Here is a tiny trained network, its code and every weight. The questions are about switching its units off for an input and a target symbol, where a switched-off unit gives its printed mean instead of its output.

import numpy as np


def w(rows, s, z=0):
    codes = np.array(rows[::2]) - 128.0
    scale = np.full(codes.shape[1], s)
    scale[-1] = z or s
    return codes * scale


def norm(h):
    return h / np.sqrt((h * h).mean(-1, keepdims=True) + 1e-5)


def f(y):
    return y / 2 * (1 + np.tanh(0.7978845608 * (y + 0.044715 * y**3)))


def softmax(a):
    e = np.exp(a - a.max(-1, keepdims=True))
    return e / e.sum(-1, keepdims=True)


def log_softmax(a):
    a = a - a.max(-1, keepdims=True)
    return a - np.log(np.exp(a).sum(-1, keepdims=True))


def net(x, mask):
    ids = ['βδημξπσ'.index(c) for c in x.split()]
    T = len(ids)
    res = E[ids] + P[:T]
    u = 0
    for l in range(3):
        r = norm(res)
        for j in range(3):
            rows = slice(3 * j, 3 * j + 3)
            q, k, v = (r @ M[l][rows].T for M in (Q, K, V))
            z = softmax(np.where(np.tri(T) > 0, q @ k.T / 3**0.5, -1e9)) @ v
            o = O[l][rows]
            res = res + np.where(mask[u + j], z, o[:, -1]) @ o[:, :-1]
        u += 3
        y = f(norm(res) @ A[l][:, :-1].T + A[l][:, -1])
        res = res + np.where(mask[u : u + 8], y, B[l][:, -1]) @ B[l][:, :-1]
        u += 8
    return log_softmax(norm(res)[-1] @ U[:, :-1].T + U[:, -1])


Q, K, V, O, A, B = {}, {}, {}, {}, {}, {}
E = w([
[187,142,106,109,184],'β',
[189,98,94,2,196],'δ',
[174,118,150,151,183],'η',
[160,127,101,41,192],'μ',
[205,119,254,22,60],'ξ',
[121,180,144,140,138],'π',
[241,62,7,74,209],'σ',
],0.0054)
P = w([
[69,100,130,255,35],'0',
[188,153,104,99,140],'1',
[178,161,95,103,155],'2',
[167,166,100,116,165],'3',
[158,163,103,130,168],'4',
[156,154,97,126,174],'5',
[147,157,94,138,174],'6',
[135,161,89,142,174],'7',
[121,161,100,149,186],'8',
[107,149,119,158,200],'9',
],0.0053)
Q[0] = w([
[152,119,116,2,166],'L0H1',
[112,48,175,139,173],'L0H1',
[83,79,154,149,161],'L0H1',
[21,106,129,137,115],'L0H2',
[98,97,135,174,79],'L0H2',
[91,142,126,97,77],'L0H2',
[57,88,90,146,108],'L0H3',
[153,158,147,187,194],'L0H3',
[218,119,125,87,82],'L0H3',
],0.0078)
K[0] = w([
[134,102,162,129,48],'L0H1',
[49,195,217,200,125],'L0H1',
[78,210,144,134,111],'L0H1',
[152,253,109,128,235],'L0H2',
[136,180,113,163,234],'L0H2',
[131,99,128,156,186],'L0H2',
[167,105,179,105,175],'L0H3',
[48,48,120,168,43],'L0H3',
[169,112,136,40,117],'L0H3',
],0.0057)
V[0] = w([
[151,121,153,117,176],'L0H1',
[122,130,97,73,115],'L0H1',
[52,188,149,161,143],'L0H1',
[254,120,153,111,105],'L0H2',
[173,146,156,181,140],'L0H2',
[219,53,121,143,104],'L0H2',
[97,94,120,204,96],'L0H3',
[99,127,141,165,163],'L0H3',
[136,145,190,165,218],'L0H3',
],0.0054)
O[0] = w([
[93,136,95,161,65,182],'L0H1',
[108,88,174,108,134,112],'L0H1',
[227,164,94,98,82,30],'L0H1',
[88,123,184,156,224,214],'L0H2',
[158,143,162,172,126,188],'L0H2',
[77,103,148,160,136,253],'L0H2',
[110,145,82,3,189,163],'L0H3',
[183,67,132,74,21,125],'L0H3',
[148,90,172,202,141,139],'L0H3',
],0.0041,0.0027)
A[0] = w([
[69,175,38,190,112,178],'L0N1',
[93,36,80,86,119,183],'L0N2',
[66,49,88,71,94,6],'L0N3',
[137,63,237,37,15,169],'L0N4',
[38,160,150,201,92,186],'L0N5',
[70,123,208,78,83,84],'L0N6',
[99,166,123,73,163,111],'L0N7',
[104,255,136,200,198,245],'L0N8',
],0.0054,0.0017)
B[0] = w([
[139,113,166,91,193,135],'L0N1',
[101,144,197,92,130,129],'L0N2',
[48,141,150,110,162,103],'L0N3',
[62,180,171,134,189,140],'L0N4',
[123,62,141,87,112,121],'L0N5',
[55,165,69,160,253,116],'L0N6',
[170,104,140,175,93,159],'L0N7',
[152,52,134,55,122,254],'L0N8',
],0.0048,0.005)
Q[1] = w([
[141,86,255,85,214],'L1H1',
[151,83,206,117,185],'L1H1',
[148,96,178,168,180],'L1H1',
[115,133,98,107,87],'L1H2',
[168,46,130,144,186],'L1H2',
[165,179,64,84,94],'L1H2',
[101,185,37,213,45],'L1H3',
[171,108,168,124,129],'L1H3',
[133,139,192,43,157],'L1H3',
],0.0087)
K[1] = w([
[105,44,95,189,169],'L1H1',
[131,118,85,184,127],'L1H1',
[95,95,67,150,82],'L1H1',
[254,115,69,151,80],'L1H2',
[88,195,196,140,59],'L1H2',
[148,97,17,139,85],'L1H2',
[230,83,54,41,123],'L1H3',
[105,161,140,168,127],'L1H3',
[77,174,222,137,112],'L1H3',
],0.0089)
V[1] = w([
[134,144,116,167,112],'L1H1',
[162,107,214,144,57],'L1H1',
[83,65,17,139,107],'L1H1',
[149,101,134,197,178],'L1H2',
[57,106,83,142,44],'L1H2',
[102,204,201,116,81],'L1H2',
[2,173,138,109,115],'L1H3',
[197,193,88,73,33],'L1H3',
[160,202,242,152,175],'L1H3',
],0.0061)
O[1] = w([
[101,138,83,78,186,96],'L1H1',
[239,154,218,93,191,93],'L1H1',
[114,224,111,129,140,135],'L1H1',
[78,133,140,138,102,137],'L1H2',
[194,100,194,90,178,18],'L1H2',
[179,106,1,138,153,152],'L1H2',
[179,123,85,167,139,128],'L1H3',
[133,96,65,90,138,71],'L1H3',
[157,139,114,99,41,255],'L1H3',
],0.0054,0.0052)
A[1] = w([
[223,168,195,78,183,124],'L1N1',
[105,44,117,89,186,103],'L1N2',
[113,163,175,96,204,23],'L1N3',
[49,142,134,88,255,51],'L1N4',
[137,123,50,96,97,172],'L1N5',
[134,104,91,87,138,5],'L1N6',
[147,182,77,35,200,15],'L1N7',
[141,102,116,200,179,128],'L1N8',
],0.0056,0.0015)
B[1] = w([
[134,144,91,22,68,161],'L1N1',
[107,243,150,92,90,158],'L1N2',
[128,107,189,131,132,127],'L1N3',
[231,24,254,89,108,165],'L1N4',
[64,89,237,204,111,252],'L1N5',
[133,249,104,240,145,136],'L1N6',
[25,194,80,169,61,163],'L1N7',
[115,113,163,20,158,146],'L1N8',
],0.0032,0.0028)
Q[2] = w([
[168,197,169,61,107],'L2H1',
[124,16,107,201,95],'L2H1',
[142,142,147,231,96],'L2H1',
[163,199,201,47,112],'L2H2',
[140,52,100,177,89],'L2H2',
[88,99,144,254,20],'L2H2',
[98,249,203,83,163],'L2H3',
[68,93,135,112,88],'L2H3',
[124,120,114,91,228],'L2H3',
],0.0074)
K[2] = w([
[112,94,124,174,199],'L2H1',
[69,194,145,93,39],'L2H1',
[39,89,128,200,54],'L2H1',
[254,197,221,117,57],'L2H2',
[106,100,76,133,170],'L2H2',
[58,114,105,178,98],'L2H2',
[123,83,52,47,208],'L2H3',
[100,79,149,131,172],'L2H3',
[59,137,115,191,225],'L2H3',
],0.0077)
V[2] = w([
[142,254,134,134,86],'L2H1',
[148,149,135,76,69],'L2H1',
[177,164,69,166,64],'L2H1',
[103,104,127,112,196],'L2H2',
[144,152,67,122,168],'L2H2',
[136,145,138,104,78],'L2H2',
[151,29,74,108,147],'L2H3',
[46,71,120,131,119],'L2H3',
[124,121,66,147,138],'L2H3',
],0.0088)
O[2] = w([
[52,197,210,162,113,244],'L2H1',
[57,153,101,99,68,250],'L2H1',
[66,76,202,150,109,183],'L2H1',
[146,255,141,176,137,88],'L2H2',
[86,165,75,124,137,149],'L2H2',
[152,46,132,170,122,176],'L2H2',
[142,66,55,67,132,50],'L2H3',
[150,140,68,112,20,117],'L2H3',
[252,111,75,180,115,97],'L2H3',
],0.0052,0.0023)
A[2] = w([
[114,58,147,162,27,123],'L2N1',
[159,211,154,122,93,74],'L2N2',
[141,215,180,150,136,46],'L2N3',
[218,95,65,138,105,157],'L2N4',
[57,129,160,125,180,130],'L2N5',
[80,150,39,1,146,3],'L2N6',
[121,82,95,223,109,132],'L2N7',
[173,145,47,160,96,80],'L2N8',
],0.0076,0.0039)
B[2] = w([
[252,103,43,131,160,254],'L2N1',
[197,22,44,230,75,131],'L2N2',
[160,73,93,223,89,130],'L2N3',
[22,159,140,131,95,174],'L2N4',
[114,195,188,147,20,161],'L2N5',
[141,1,184,217,185,161],'L2N6',
[86,159,136,119,211,216],'L2N7',
[98,174,215,184,60,160],'L2N8',
],0.0048)
U = w([
[68,137,225,80,102,209],'β',
[121,151,173,161,254,17],'δ',
[160,168,70,107,211,253],'η',
[38,37,88,133,155,110],'μ',
[217,175,175,223,78,56],'ξ',
[163,73,80,93,47,145],'π',
[8,218,70,166,114,102],'σ',
],0.0098,0.0026)

Each question gives the input, a string of symbols that net reads in full, and the target symbol t.
The units are the heads (3 rows each of Q, K, V and O) and the neurons (one row each of A and B). Each row of codes is followed by its name. A weight is (code - 128) times the scale printed after its matrix; where a second scale follows, it is the last column's (O, A, B and U).
mask holds one flag per unit, layer by layer, with each layer's heads first. A switched-off unit (its flag False) gives its mean, the last column of its rows in O or B, instead of its output. The means were averaged over made-up inputs and are rounded, as every weight is.
A unit's drop is (log p(t) with every unit on - log p(t) with that unit switched off) / (log p(t) with every unit on - log p(t) with every unit switched off).
The circuit of an input: a set's keep is (log p(t) with only the set's units on - log p(t) with every unit switched off) / (log p(t) with every unit on - log p(t) with every unit switched off). Starting from the 12 units with the biggest drops (on a tie, the unit counted first), units are removed one at a time, each time the one whose removal leaves the highest keep (on an exact tie, the one counted first), for as long as the keep stays at least 0.8.
circuit, biggest first: the units of the circuit, biggest drop first
most important unit: the unit with the biggest drop
top k neurons: the k neurons with the biggest drops, biggest first
top k neurons in layer l: the k neurons of layer l with the biggest drops, biggest first
which heads matter: for each layer, one digit per head in row order, 1 if its drop is at least 0.15 and else 0, layers parted by /
input η η μ μ π δ, target β: which heads matter	000 / 100 / 001
input μ η η μ μ π π σ, target σ: which heads matter	001 / 001 / 000
input μ β η β μ η μ ξ η η, target ξ: circuit, biggest first	L1H3, L0N4, L0N6
input δ δ η μ ξ ξ η β ξ, target ξ: top 3 neurons	L2N1, L1N1, L0N4
input η μ η ξ π μ μ δ π, target π: circuit, biggest first	L0N8, L2N1
input η μ σ, target β: which heads matter	000 / 010 / 001
input μ μ ξ μ ξ, target σ: circuit, biggest first	L0H3, L0N6, L1H1
input η ξ π η, target π: top 2 neurons	L1N1, L0N8
input π σ η η, target μ: most important unit	L0H2
input η β μ η μ σ σ π ξ, target σ: top 3 neurons	L0N6, L0N4, L1N4
input ξ β μ, target ξ: circuit, biggest first	L0N6, L0H3, L1H3
input δ β δ μ, target η: circuit, biggest first	L2H1, L1H3
input η η η, target β: which heads matter	000 / 100 / 001
input σ σ η β ξ β, target ξ: circuit, biggest first	L1H3, L0N6, L0N4
input η ξ β η μ, target μ: which heads matter	111 / 111 / 011
input ξ δ μ ξ β β, target δ: circuit, biggest first	L1H3, L0N6, L2H3
input δ η η, target η: circuit, biggest first	L2H1, L1H3
input η δ η η μ σ μ μ, target β: most important unit	L1H2
input β μ η, target π: top 2 neurons	L0N1, L0N8
input μ β β, target σ: most important unit	L0H3
input β μ δ μ η β, target π: which heads matter	101 / 000 / 000
input ξ μ β η β π, target π: top 2 neurons in layer 0	L0N8, L0N6
input β β η μ, target π: top 2 neurons in layer 0	L0N1, L0N8
input σ δ β μ σ σ, target ξ: which heads matter	000 / 111 / 101
input π ξ μ β η, target μ: which heads matter	100 / 011 / 011
input μ σ β, target σ: top 2 neurons in layer 0	L0N8, L0N2
input η σ π β, target β: which heads matter	000 / 000 / 001
